Below is a small trained network, with its code and all its weights. Each question gives an input and a target symbol and asks what happens when units are switched off, that is, made to give their printed mean instead of their output.

import numpy as np


def w(rows, s, z=0):
    codes = np.array(rows[::2]) - 128.0
    scale = np.full(codes.shape[1], s)
    scale[-1] = z or s
    return codes * scale


def f(y):
    return y / 2 * (1 + np.tanh(0.7978845608 * (y + 0.044715 * y**3)))


def softmax(a):
    e = np.exp(a - a.max(-1, keepdims=True))
    return e / e.sum(-1, keepdims=True)


def log_softmax(a):
    a = a - a.max(-1, keepdims=True)
    return a - np.log(np.exp(a).sum(-1, keepdims=True))


def net(x, mask):
    ids = ['αδεζηθλμξψ'.index(c) for c in x.split()]
    T = len(ids)
    res = E[ids] + P[:T]
    r = res
    for j in range(3):
        rows = slice(3 * j, 3 * j + 3)
        q, k, v = (r @ M[0][rows].T for M in (Q, K, V))
        z = softmax(np.where(np.tri(T) > 0, q @ k.T / 3**0.5, -1e9)) @ v
        o = O[0][rows]
        res = res + np.where(mask[j], z, o[:, -1]) @ o[:, :-1]
    y = f(res @ A[0][:, :-1].T + A[0][:, -1])
    res = res + np.where(mask[3:11], y, B[0][:, -1]) @ B[0][:, :-1]
    return log_softmax(res[-1] @ U[:, :-1].T + U[:, -1])


Q, K, V, O, A, B = {}, {}, {}, {}, {}, {}
E = w([
[131,164,125],'α',
[164,176,122],'δ',
[137,219,169],'ε',
[46,185,220],'ζ',
[210,191,127],'η',
[94,148,230],'θ',
[144,144,146],'λ',
[116,83,220],'μ',
[95,159,250],'ξ',
[215,61,177],'ψ',
],0.012)
P = w([
[74,137,101],'0',
[164,117,174],'1',
[103,90,84],'2',
[169,105,188],'3',
[162,94,61],'4',
[165,147,193],'5',
[42,75,108],'6',
[53,166,161],'7',
[144,89,83],'8',
[250,181,181],'9',
],0.02)
Q[0] = w([
[77,173,62],'h0',
[134,223,174],'h0',
[67,166,132],'h0',
[147,143,83],'h1',
[151,64,171],'h1',
[124,67,117],'h1',
[120,186,138],'h2',
[156,3,105],'h2',
[104,129,64],'h2',
],0.014)
K[0] = w([
[208,109,134],'h0',
[126,60,77],'h0',
[146,139,91],'h0',
[110,126,145],'h1',
[146,128,58],'h1',
[104,89,110],'h1',
[105,157,149],'h2',
[249,131,133],'h2',
[124,68,174],'h2',
],0.016)
V[0] = w([
[168,116,141],'h0',
[102,96,188],'h0',
[94,104,8],'h0',
[169,132,159],'h1',
[96,137,54],'h1',
[179,98,117],'h1',
[97,112,117],'h2',
[118,123,162],'h2',
[95,125,118],'h2',
],0.017)
O[0] = w([
[123,199,83,113],'h0',
[2,110,130,153],'h0',
[229,49,101,37],'h0',
[120,127,148,224],'h1',
[170,162,75,4],'h1',
[77,132,117,130],'h1',
[143,76,145,110],'h2',
[135,127,140,169],'h2',
[138,127,161,134],'h2',
],0.012,0.0041)
A[0] = w([
[184,153,15,75],'n0',
[236,129,68,127],'n1',
[56,164,99,2],'n2',
[136,237,204,172],'n3',
[89,81,7,202],'n4',
[149,173,166,168],'n5',
[72,106,37,141],'n6',
[173,194,158,161],'n7',
],0.012,0.0084)
B[0] = w([
[62,254,88,144],'n0',
[134,122,131,209],'n1',
[206,101,136,219],'n2',
[121,90,52,253],'n3',
[186,197,244,164],'n4',
[94,119,93,182],'n5',
[192,180,164,186],'n6',
[109,116,32,181],'n7',
],0.0098,0.015)
U = w([
[139,26,2,130],'α',
[246,84,242,3],'δ',
[135,100,251,42],'ε',
[50,76,101,117],'ζ',
[73,124,163,191],'η',
[93,146,54,160],'θ',
[67,84,134,244],'λ',
[159,124,105,94],'μ',
[197,112,177,85],'ξ',
[214,134,143,175],'ψ',
],0.0087,0.0037)

Each question gives the input, a string of symbols that net reads in full, and the target symbol t.
The units are the heads (3 rows each of Q, K, V and O) and the neurons (one row each of A and B). Each row of codes is followed by its name. A weight is (code - 128) times the scale printed after its matrix; where a second scale follows, it is the last column's (O, A, B and U).
mask holds one flag per unit, heads first, then neurons. A switched-off unit (its flag False) gives its mean, the last column of its rows in O or B, instead of its output. The means were averaged over made-up inputs and are rounded, as every weight is.
A unit's drop is (log p(t) with every unit on - log p(t) with that unit switched off) / (log p(t) with every unit on - log p(t) with every unit switched off).
The circuit of an input: a set's keep is (log p(t) with only the set's units on - log p(t) with every unit switched off) / (log p(t) with every unit on - log p(t) with every unit switched off). Starting from all 11 units, units are removed one at a time, each time the one whose removal leaves the highest keep (on an exact tie, the one counted first), for as long as the keep stays at least 0.8.
units of the circuit, in order: the units of the circuit, biggest drop first
unit that matters most: the unit with the biggest drop
top k neurons: the k neurons with the biggest drops, biggest first
heads that matter: for each layer, one digit per head in row order, 1 if its drop is at least 0.15 and else 0, layers parted by /
input λ ζ η η η ψ, target α: unit that matters most : n4
input α α δ α ξ ε ζ θ ξ ε, target ε: heads that matter : 111
input η δ η η η ζ η μ, target α: units of the circuit, in order : [h0, n4]
input η α δ α, target α: top 4 neurons : [n4, n7, n6, n2]
input ξ η η α, target ζ: heads that matter : 100
input η δ η μ ζ ε ζ α η η, target ε: heads that matter : 111
input ξ ψ ε θ α η η ψ η μ, target α: heads that matter : 000
input α ξ δ α η η η δ, target α: units of the circuit, in order : [h0, n7]
input η α θ η ε α ξ λ η θ, target ζ: units of the circuit, in order : [h0, n3]
input ε α θ θ λ ξ θ δ μ μ, target λ: heads that matter : 100
input ψ ξ ψ ξ ξ μ μ, target ε: top 3 neurons : [n2, n6, n4]
input δ η δ η η α θ α ε λ, target λ: units of the circuit, in order : [h0, n2]
input λ η η, target θ: units of the circuit, in order : [h0, h2]
input ζ θ θ ε η, target θ: units of the circuit, in order : [h0]
input θ ε η ε δ η, target α: units of the circuit, in order : [n7, n3]
input η θ η θ ε ξ θ α δ ζ, target λ: heads that matter : 100
input θ α α α μ, target ε: units of the circuit, in order : [h0, n3, n7]
input ξ θ η α η θ, target α: units of the circuit, in order : [n3, n4]
input ξ ξ η α, target ζ: units of the circuit, in order : [h0, n6]
input α α α θ α μ α α, target δ: heads that matter : 110
input α η θ η η ξ α ξ, target α: heads that matter : 100
input ε ξ θ θ η η ξ λ, target α: top neuron : [n7]
input ξ η ε ζ ε η η θ η λ, target α: heads that matter : 000
